Below are the code and all the weights of a small trained network. Each question names an input and a target symbol and asks about switching units off, where a switched-off unit gives its printed mean instead of its output.

import numpy as np


def w(rows, s, z=0):
    codes = np.array(rows[::2]) - 128.0
    scale = np.full(codes.shape[1], s)
    scale[-1] = z or s
    return codes * scale


def norm(h):
    return h / np.sqrt((h * h).mean(-1, keepdims=True) + 1e-5)


def f(y):
    return np.maximum(y, 0)


def softmax(a):
    e = np.exp(a - a.max(-1, keepdims=True))
    return e / e.sum(-1, keepdims=True)


def log_softmax(a):
    a = a - a.max(-1, keepdims=True)
    return a - np.log(np.exp(a).sum(-1, keepdims=True))


def net(x, mask):
    ids = ['ΛΞΣβγεζηθμτψω'.index(c) for c in x.split()]
    T = len(ids)
    res = E[ids] + P[:T]
    u = 0
    for l in range(2):
        q, k, v = (norm(res) @ M[l].T for M in (Q, K, V))
        z = softmax(np.where(np.tri(T) > 0, q @ k.T / 3**0.5, -1e9)) @ v
        res = res + np.where(mask[u], z, O[l][:, -1]) @ O[l][:, :-1]
        u += 1
        y = f(norm(res) @ A[l][:, :-1].T + A[l][:, -1])
        res = res + np.where(mask[u : u + 16], y, B[l][:, -1]) @ B[l][:, :-1]
        u += 16
    return log_softmax(norm(res)[-1] @ U[:, :-1].T + U[:, -1])


Q, K, V, O, A, B = {}, {}, {}, {}, {}, {}
E = w([
[126,151,106,88,109,120],'Λ',
[121,128,83,88,143,99],'Ξ',
[123,93,101,79,160,121],'Σ',
[163,150,118,117,89,114],'β',
[176,118,125,140,88,117],'γ',
[178,137,109,124,121,88],'ε',
[172,80,127,66,5,95],'ζ',
[160,79,127,155,108,161],'η',
[136,144,124,164,84,165],'θ',
[103,114,107,138,147,170],'μ',
[200,105,123,137,162,100],'τ',
[182,69,134,153,159,128],'ψ',
[118,68,126,150,175,151],'ω',
],0.0012)
P = w([
[113,88,80,103,87,162],'0',
[134,138,162,11,64,166],'1',
[58,88,182,138,47,29],'2',
[106,116,94,204,103,91],'3',
[146,146,199,2,103,192],'4',
[51,136,178,194,84,45],'5',
[130,149,118,200,132,135],'6',
[139,168,224,51,122,195],'7',
[76,187,181,210,107,69],'8',
[140,200,123,225,158,168],'9',
],0.00079)
Q[0] = w([
[175,128,36,114,158,166],'L0H0',
[70,122,249,116,56,86],'L0H0',
[105,103,186,109,117,108],'L0H0',
],0.0021)
K[0] = w([
[193,173,111,41,32,121],'L0H0',
[29,81,114,204,251,145],'L0H0',
[52,93,141,190,220,95],'L0H0',
],0.0019)
V[0] = w([
[224,77,208,112,148,92],'L0H0',
[60,23,127,171,169,21],'L0H0',
[90,191,78,29,180,2],'L0H0',
],0.00074)
O[0] = w([
[61,130,109,88,101,160,2],'L0H0',
[194,200,104,106,83,202,231],'L0H0',
[143,98,172,245,103,149,141],'L0H0',
],0.0011,7.4e-05)
A[0] = w([
[145,139,180,183,210,138,23],'L0N0',
[35,107,128,52,170,117,123],'L0N1',
[152,139,43,177,106,117,102],'L0N2',
[176,159,185,103,83,86,75],'L0N3',
[183,143,170,88,145,81,89],'L0N4',
[167,152,95,138,161,86,1],'L0N5',
[139,112,6,135,186,103,114],'L0N6',
[88,140,177,126,92,181,95],'L0N7',
[166,43,213,106,113,120,106],'L0N8',
[111,146,209,171,107,111,66],'L0N9',
[126,78,127,161,79,152,82],'L0N10',
[72,179,193,92,53,146,60],'L0N11',
[146,149,134,218,196,179,58],'L0N12',
[178,137,98,140,174,67,11],'L0N13',
[52,115,143,118,121,137,85],'L0N14',
[112,187,136,72,121,104,104],'L0N15',
],0.0015,0.00087)
B[0] = w([
[183,124,251,126,167,90,149],'L0N0',
[167,170,163,196,82,73,227],'L0N1',
[108,186,138,133,164,159,249],'L0N2',
[67,95,101,104,165,122,206],'L0N3',
[87,112,125,156,128,184,177],'L0N4',
[118,148,104,153,198,125,144],'L0N5',
[59,172,181,124,185,97,255],'L0N6',
[146,115,169,72,108,56,180],'L0N7',
[101,193,60,145,129,91,236],'L0N8',
[142,89,66,173,145,70,186],'L0N9',
[140,151,97,189,162,123,200],'L0N10',
[154,71,83,131,205,79,211],'L0N11',
[81,157,227,124,190,113,199],'L0N12',
[112,156,58,137,209,122,153],'L0N13',
[161,145,106,167,136,91,157],'L0N14',
[151,61,160,149,104,164,196],'L0N15',
],0.0014,0.00063)
Q[1] = w([
[50,129,129,254,136,27],'L1H0',
[227,112,120,42,168,252],'L1H0',
[122,197,13,231,168,140],'L1H0',
],0.0069)
K[1] = w([
[155,157,235,157,176,139],'L1H0',
[89,102,53,100,93,93],'L1H0',
[123,202,253,146,87,68],'L1H0',
],0.0069)
V[1] = w([
[143,14,153,134,219,130],'L1H0',
[250,100,81,191,76,156],'L1H0',
[238,157,96,77,177,28],'L1H0',
],0.0023)
O[1] = w([
[144,3,142,145,178,43,3],'L1H0',
[191,189,230,167,132,83,241],'L1H0',
[241,140,41,93,188,120,173],'L1H0',
],0.0027,0.00013)
A[1] = w([
[76,168,141,40,189,87,126],'L1N0',
[133,19,99,93,140,60,80],'L1N1',
[180,98,140,47,118,151,196],'L1N2',
[203,117,125,190,73,144,89],'L1N3',
[137,41,43,117,136,175,128],'L1N4',
[151,84,105,173,95,213,192],'L1N5',
[155,104,133,62,81,103,167],'L1N6',
[135,177,202,150,195,105,171],'L1N7',
[117,189,133,191,122,99,127],'L1N8',
[106,236,128,136,19,157,81],'L1N9',
[193,142,193,161,79,142,27],'L1N10',
[141,204,123,141,91,91,129],'L1N11',
[3,134,170,94,69,175,134],'L1N12',
[84,144,184,117,83,102,59],'L1N13',
[113,113,181,168,78,136,134],'L1N14',
[169,143,161,63,95,201,255],'L1N15',
],0.0023,0.0014)
B[1] = w([
[139,110,201,114,77,146,191],'L1N0',
[164,109,146,140,141,211,193],'L1N1',
[96,154,114,194,121,103,206],'L1N2',
[107,137,150,57,124,106,178],'L1N3',
[99,151,209,50,140,167,187],'L1N4',
[87,186,140,71,137,72,192],'L1N5',
[93,159,137,163,187,125,199],'L1N6',
[120,107,102,81,102,109,242],'L1N7',
[145,161,153,109,145,156,226],'L1N8',
[158,4,158,162,127,179,209],'L1N9',
[103,136,133,53,129,130,170],'L1N10',
[134,119,127,95,101,166,212],'L1N11',
[189,188,71,186,186,117,235],'L1N12',
[89,181,132,152,144,153,177],'L1N13',
[113,174,107,122,165,123,216],'L1N14',
[110,76,65,151,116,88,248],'L1N15',
],0.0026,0.0014)
U = w([
[131,86,44,182,103,215,52],'Λ',
[29,152,13,21,137,158,227],'Ξ',
[83,40,177,58,195,210,1],'Σ',
[182,102,123,93,63,197,82],'β',
[199,143,191,52,62,146,109],'γ',
[232,213,25,107,127,105,83],'ε',
[100,67,85,122,42,91,221],'ζ',
[72,201,242,89,113,18,178],'η',
[117,193,212,216,65,221,63],'θ',
[38,198,67,255,176,92,197],'μ',
[203,89,91,133,203,57,91],'τ',
[192,51,172,168,188,57,126],'ψ',
[44,17,179,196,186,105,119],'ω',
],0.0078,0.0017)

Each question gives the input, a string of symbols that net reads in full, and the target symbol t.
The units are the heads (3 rows each of Q, K, V and O) and the neurons (one row each of A and B). Each row of codes is followed by its name. A weight is (code - 128) times the scale printed after its matrix; where a second scale follows, it is the last column's (O, A, B and U).
mask holds one flag per unit, layer by layer, with each layer's heads first. A switched-off unit (its flag False) gives its mean, the last column of its rows in O or B, instead of its output. The means were averaged over made-up inputs and are rounded, as every weight is.
A unit's drop is (log p(t) with every unit on - log p(t) with that unit switched off) / (log p(t) with every unit on - log p(t) with every unit switched off).
The circuit of an input: a set's keep is (log p(t) with only the set's units on - log p(t) with every unit switched off) / (log p(t) with every unit on - log p(t) with every unit switched off). Starting from the 12 units with the biggest drops (on a tie, the unit counted first), units are removed one at a time, each time the one whose removal leaves the highest keep (on an exact tie, the one counted first), for as long as the keep stays at least 0.8.
units of the circuit, in order: the units of the circuit, biggest drop first
unit that matters most: the unit with the biggest drop
k most important neurons: the k neurons with the biggest drops, biggest first
k most important neurons of layer l: the k neurons of layer l with the biggest drops, biggest first
input Σ μ ε ψ τ, target Σ: units of the circuit, in order : [L1H0; L0N6; L1N4; L1N1]
input μ ψ β, target ψ: units of the circuit, in order : [L1H0]
input Σ τ η Ξ Σ θ Ξ γ, target Σ: 3 most important neurons : [L0N6; L1N4; L1N1]
input θ η η η μ, target θ: units of the circuit, in order : [L1H0; L1N12]
input Ξ Λ μ ψ θ Σ ψ η η, target ψ: 3 most important neurons : [L0N12; L0N9; L0N0]
input Ξ Ξ μ Ξ η Ξ Σ Ξ ε η, target Ξ: units of the circuit, in order : [L1H0; L1N5]
input β Ξ Ξ Ξ, target Ξ: units of the circuit, in order : [L1H0; L1N4]
input ω ε Σ ψ Σ ε ζ η, target ω: 2 most important neurons : [L0N7; L0N2]
input Ξ Σ Ξ, target Σ: 3 most important neurons of layer 1 : [L1N1; L1N4; L1N12]
input ε μ Ξ μ ψ Ξ Σ Σ Ξ, target Σ: 2 most important neurons of layer 0 : [L0N1; L0N8]
input β ε θ η μ Ξ Ξ τ ζ γ, target γ: 2 most important neurons : [L1N12; L0N12]
input β ε Ξ γ Σ, target β: 2 most important neurons : [L1N9; L1N15]
input ε η β Ξ, target Ξ: 2 most important neurons : [L1N12; L0N8]
input θ β Σ, target θ: most important neuron of layer 1 : [L1N9]
input Λ β η η μ Ξ ε Λ, target Λ: 2 most important neurons of layer 1 : [L1N9; L1N15]
input Ξ ψ γ Ξ β γ Ξ γ, target Ξ: 2 most important neurons : [L0N6; L1N4]
input η Ξ θ, target θ: 3 most important neurons : [L1N9; L0N6; L1N15]
input Ξ Ξ Σ ψ ψ β Ξ ε η ζ, target ζ: 3 most important neurons of layer 1 : [L1N9; L1N15; L1N12]
input Ξ μ θ ε, target ε: 2 most important neurons : [L0N11; L0N6]
input τ Ξ Σ, target τ: units of the circuit, in order : [L1H0]
input Λ Ξ η Ξ η ω Σ ψ, target Λ: 2 most important neurons of layer 1 : [L1N9; L1N15]
input μ η Ξ μ Ξ ε, target μ: 3 most important neurons : [L0N12; L0N6; L0N3]
input ε θ Ξ η, target η: 2 most important neurons : [L0N11; L1N5]
input θ τ Σ Ξ Ξ θ, target θ: 3 most important neurons of layer 0 : [L0N6; L0N9; L0N12]
input η η Σ Ξ Ξ Σ Σ, target Σ: 2 most important neurons : [L0N6; L1N4]
input μ ε ε τ μ Ξ β ψ, target μ: 2 most important neurons : [L1N12; L0N6]
input β τ μ μ τ β η γ Ξ, target η: unit that matters most : L0N12
input Ξ γ ψ μ θ Ξ Ξ γ Ξ, target γ: 2 most important neurons of layer 0 : [L0N11; L0N8]
